Here is a tiny trained network, its code and every weight. The questions are about switching its units off for an input and a target symbol, where a switched-off unit gives its printed mean instead of its output.

import numpy as np


def w(rows, s, z=0):
    codes = np.array(rows[::2]) - 128.0
    scale = np.full(codes.shape[1], s)
    scale[-1] = z or s
    return codes * scale


def norm(h):
    return h / np.sqrt((h * h).mean(-1, keepdims=True) + 1e-5)


def f(y):
    return y / 2 * (1 + np.tanh(0.7978845608 * (y + 0.044715 * y**3)))


def softmax(a):
    e = np.exp(a - a.max(-1, keepdims=True))
    return e / e.sum(-1, keepdims=True)


def log_softmax(a):
    a = a - a.max(-1, keepdims=True)
    return a - np.log(np.exp(a).sum(-1, keepdims=True))


def net(x, mask):
    ids = ['αδεηστφ'.index(c) for c in x.split()]
    T = len(ids)
    res = E[ids] + P[:T]
    u = 0
    for l in range(2):
        r = norm(res)
        for j in range(2):
            rows = slice(4 * j, 4 * j + 4)
            q, k, v = (r @ M[l][rows].T for M in (Q, K, V))
            z = softmax(np.where(np.tri(T) > 0, q @ k.T / 4**0.5, -1e9)) @ v
            o = O[l][rows]
            res = res + np.where(mask[u + j], z, o[:, -1]) @ o[:, :-1]
        u += 2
        y = f(norm(res) @ A[l][:, :-1].T + A[l][:, -1])
        res = res + np.where(mask[u : u + 16], y, B[l][:, -1]) @ B[l][:, :-1]
        u += 16
    return log_softmax(norm(res)[-1] @ U[:, :-1].T + U[:, -1])


Q, K, V, O, A, B = {}, {}, {}, {}, {}, {}
E = w([
[105,156,111,111,175,162],'α',
[46,164,114,94,96,137],'δ',
[53,77,192,210,253,151],'ε',
[131,122,63,90,106,118],'η',
[136,70,155,130,110,150],'σ',
[131,111,118,102,157,177],'τ',
[131,147,140,123,120,154],'φ',
],0.024)
P = w([
[111,164,118,142,104,1],'0',
[131,142,180,151,141,144],'1',
[126,108,166,161,151,158],'2',
[130,91,168,166,144,150],'3',
[141,89,162,169,138,150],'4',
[137,96,140,182,139,154],'5',
[140,106,131,187,135,149],'6',
[159,82,155,179,129,134],'7',
[153,99,130,190,131,138],'8',
],0.0095)
Q[0] = w([
[87,75,43,92,91,74],'0.h0',
[58,100,203,224,119,242],'0.h0',
[185,125,128,3,195,184],'0.h0',
[102,114,45,132,80,81],'0.h0',
[166,44,193,190,125,149],'0.h1',
[130,206,57,117,208,220],'0.h1',
[105,142,147,202,147,215],'0.h1',
[220,77,154,81,97,143],'0.h1',
],0.0063)
K[0] = w([
[85,111,81,59,38,180],'0.h0',
[57,77,127,144,187,8],'0.h0',
[173,138,61,81,118,90],'0.h0',
[146,180,82,153,1,153],'0.h0',
[89,14,104,226,126,177],'0.h1',
[102,117,137,85,168,184],'0.h1',
[187,80,206,36,90,208],'0.h1',
[215,160,200,82,156,119],'0.h1',
],0.0078)
V[0] = w([
[198,125,212,151,149,120],'0.h0',
[97,157,116,51,104,190],'0.h0',
[78,92,127,181,105,136],'0.h0',
[131,125,110,164,160,55],'0.h0',
[37,133,114,115,91,148],'0.h1',
[132,177,177,119,99,129],'0.h1',
[165,109,139,153,144,80],'0.h1',
[131,108,148,132,255,111],'0.h1',
],0.0083)
O[0] = w([
[34,101,157,117,146,104,134],'0.h0',
[64,131,191,169,190,103,44],'0.h0',
[201,131,213,95,66,157,253],'0.h0',
[2,82,49,82,226,201,186],'0.h0',
[192,92,108,158,73,96,194],'0.h1',
[152,138,107,151,193,126,103],'0.h1',
[161,186,108,64,91,98,94],'0.h1',
[123,206,80,152,100,117,247],'0.h1',
],0.0073,0.0043)
A[0] = w([
[181,249,135,185,177,103,159],'0.n0',
[40,160,52,108,146,118,111],'0.n1',
[144,108,2,199,131,132,100],'0.n2',
[141,15,71,149,178,60,58],'0.n3',
[142,176,62,49,71,74,152],'0.n4',
[117,109,117,153,154,92,82],'0.n5',
[44,191,128,170,163,134,138],'0.n6',
[244,95,137,112,47,107,137],'0.n7',
[140,190,133,115,128,247,155],'0.n8',
[179,52,118,144,172,211,161],'0.n9',
[183,172,203,192,131,60,116],'0.n10',
[172,95,22,98,107,126,250],'0.n11',
[138,153,104,56,171,120,193],'0.n12',
[118,135,53,90,161,78,65],'0.n13',
[160,130,61,181,93,222,111],'0.n14',
[134,96,83,177,73,180,191],'0.n15',
],0.0073,0.0024)
B[0] = w([
[179,84,128,67,80,143,135],'0.n0',
[156,112,161,93,127,45,149],'0.n1',
[93,136,142,192,50,122,148],'0.n2',
[106,105,120,137,126,166,146],'0.n3',
[70,94,117,95,137,235,147],'0.n4',
[159,193,203,105,163,106,131],'0.n5',
[175,134,166,62,88,175,221],'0.n6',
[177,180,52,150,183,152,174],'0.n7',
[146,57,163,120,112,103,208],'0.n8',
[158,204,111,47,82,126,253],'0.n9',
[154,66,57,101,169,163,123],'0.n10',
[142,147,219,186,103,155,161],'0.n11',
[125,79,151,220,59,132,122],'0.n12',
[216,110,58,162,163,131,118],'0.n13',
[207,56,139,146,134,136,190],'0.n14',
[131,174,183,130,255,94,205],'0.n15',
],0.0057,0.0054)
Q[1] = w([
[211,36,103,69,95,220],'1.h0',
[144,159,178,143,114,165],'1.h0',
[153,161,207,129,81,159],'1.h0',
[255,145,149,8,109,229],'1.h0',
[54,74,182,103,134,110],'1.h1',
[34,116,147,138,109,11],'1.h1',
[23,225,106,250,88,132],'1.h1',
[87,99,98,148,203,141],'1.h1',
],0.009)
K[1] = w([
[167,135,88,34,154,21],'1.h0',
[107,170,165,165,57,67],'1.h0',
[57,205,152,142,168,91],'1.h0',
[159,163,95,66,162,2],'1.h0',
[96,111,139,86,97,192],'1.h1',
[128,167,158,145,121,206],'1.h1',
[136,186,231,241,226,149],'1.h1',
[126,205,179,114,156,150],'1.h1',
],0.0077)
V[1] = w([
[178,62,144,68,12,157],'1.h0',
[145,69,167,170,140,185],'1.h0',
[95,214,83,112,100,222],'1.h0',
[126,103,135,52,192,85],'1.h0',
[37,90,65,143,168,122],'1.h1',
[113,115,107,153,171,90],'1.h1',
[59,168,175,2,104,120],'1.h1',
[164,203,213,137,205,123],'1.h1',
],0.0066)
O[1] = w([
[143,183,148,178,85,125,39],'1.h0',
[185,165,75,62,104,103,252],'1.h0',
[59,121,103,76,141,97,114],'1.h0',
[97,132,2,118,153,168,145],'1.h0',
[174,153,186,150,191,176,142],'1.h1',
[117,136,177,170,77,103,82],'1.h1',
[128,113,161,83,50,165,244],'1.h1',
[126,98,132,183,92,165,212],'1.h1',
],0.0082,0.0024)
A[1] = w([
[63,80,138,150,215,144,90],'1.n0',
[153,161,169,189,87,89,216],'1.n1',
[144,104,128,88,176,90,113],'1.n2',
[99,161,155,139,204,149,102],'1.n3',
[141,191,192,92,125,132,159],'1.n4',
[62,158,124,59,130,177,111],'1.n5',
[151,55,101,93,113,154,80],'1.n6',
[62,134,164,161,125,142,177],'1.n7',
[41,157,83,80,78,89,48],'1.n8',
[44,140,179,117,106,147,174],'1.n9',
[161,84,166,120,142,206,251],'1.n10',
[112,102,127,161,46,158,110],'1.n11',
[100,133,135,161,101,145,84],'1.n12',
[40,102,122,167,220,197,177],'1.n13',
[169,143,29,220,156,141,114],'1.n14',
[2,173,79,91,116,153,129],'1.n15',
],0.011,0.0029)
B[1] = w([
[93,182,114,110,120,106,216],'1.n0',
[83,90,96,127,134,131,153],'1.n1',
[138,138,85,131,160,161,131],'1.n2',
[101,131,89,146,136,122,182],'1.n3',
[131,102,117,168,134,106,159],'1.n4',
[162,79,123,195,124,103,167],'1.n5',
[118,98,146,131,160,130,150],'1.n6',
[141,181,94,84,121,145,183],'1.n7',
[149,120,159,130,141,134,135],'1.n8',
[117,165,167,88,128,148,193],'1.n9',
[89,151,121,127,123,99,254],'1.n10',
[152,160,93,128,175,111,150],'1.n11',
[122,127,115,141,136,136,133],'1.n12',
[114,179,98,99,98,132,251],'1.n13',
[142,146,159,173,91,247,148],'1.n14',
[140,84,206,148,141,129,147],'1.n15',
],0.011,0.012)
U = w([
[142,36,80,44,171,184,99],'α',
[92,76,97,229,123,38,109],'δ',
[79,216,94,66,132,134,182],'ε',
[163,117,92,201,83,239,69],'η',
[232,147,83,75,39,86,50],'σ',
[139,113,253,120,119,126,102],'τ',
[223,161,104,158,234,83,7],'φ',
],0.011,0.0013)

Each question gives the input, a string of symbols that net reads in full, and the target symbol t.
The units are the heads (4 rows each of Q, K, V and O) and the neurons (one row each of A and B). Each row of codes is followed by its name. A weight is (code - 128) times the scale printed after its matrix; where a second scale follows, it is the last column's (O, A, B and U).
mask holds one flag per unit, layer by layer, with each layer's heads first. A switched-off unit (its flag False) gives its mean, the last column of its rows in O or B, instead of its output. The means were averaged over made-up inputs and are rounded, as every weight is.
A unit's drop is (log p(t) with every unit on - log p(t) with that unit switched off) / (log p(t) with every unit on - log p(t) with every unit switched off).
The circuit of an input: a set's keep is (log p(t) with only the set's units on - log p(t) with every unit switched off) / (log p(t) with every unit on - log p(t) with every unit switched off). Starting from the 12 units with the biggest drops (on a tie, the unit counted first), units are removed one at a time, each time the one whose removal leaves the highest keep (on an exact tie, the one counted first), for as long as the keep stays at least 0.8.
circuit, biggest first: the units of the circuit, biggest drop first
most important unit: the unit with the biggest drop
k most important neurons: the k neurons with the biggest drops, biggest first
k most important neurons of layer l: the k neurons of layer l with the biggest drops, biggest first
heads that matter: for each layer, one digit per head in row order, 1 if its drop is at least 0.15 and else 0, layers parted by /
drop of u: that unit's drop, to one decimal
input α σ σ ε ε ε σ, target ε: 4 most important neurons -> (0.n1 0.n15 0.n0 0.n13)
input δ ε φ ε φ ε ε φ σ, target τ: circuit, biggest first -> (1.n13 0.n15)
input τ η σ α, target δ: 2 most important neurons -> (0.n2 0.n1)
input ε δ ε α, target α: heads that matter -> 01 / 00
input σ ε τ, target σ: most important unit -> 1.h0
input φ δ δ δ σ η σ, target η: heads that matter -> 11 / 00
input τ δ δ δ, target δ: 2 most important neurons of layer 0 -> (0.n9 0.n10)
input δ ε ε ε ε ε ε ε φ, target τ: 2 most important neurons of layer 1 -> (1.n13 1.n0)
input σ ε δ ε ε φ, target σ: heads that matter -> 11 / 11
input φ δ τ η φ φ δ η σ, target η: heads that matter -> 10 / 00
input τ ε φ δ δ α, target δ: heads that matter -> 10 / 10
input τ φ τ η η σ, target δ: heads that matter -> 11 / 10
input ε ε δ η δ δ ε τ δ, target η: 3 most important neurons -> (0.n7 1.n14 0.n10)
input δ ε α, target τ: heads that matter -> 00 / 01
input δ δ φ δ, target δ: 2 most important neurons -> (0.n9 0.n6)
input δ ε ε ε ε τ, target τ: most important unit -> 1.h1
input ε ε ε α ε ε φ, target α: heads that matter -> 00 / 00
input σ ε σ ε δ ε α, target σ: heads that matter -> 01 / 11
input σ η δ σ φ, target σ: heads that matter -> 01 / 11
input σ ε ε η δ ε η, target η: heads that matter -> 00 / 00
input ε ε σ η δ α, target α: heads that matter -> 00 / 00
input ε δ ε δ ε φ, target α: most important unit -> 0.h1
input τ ε ε ε ε σ, target δ: 3 most important neurons -> (0.n1 0.n2 0.n9)
input η δ ε φ ε α, target φ: heads that matter -> 00 / 01
input φ δ ε η δ σ α, target η: drop of 0.h1 -> 1.1
input φ δ ε ε φ τ, target η: drop of 1.h0 -> 2.2
input φ φ ε α, target η: drop of 1.h0 -> 1.2
input η ε δ σ ε α σ σ, target φ: drop of 1.h1 -> 0.5
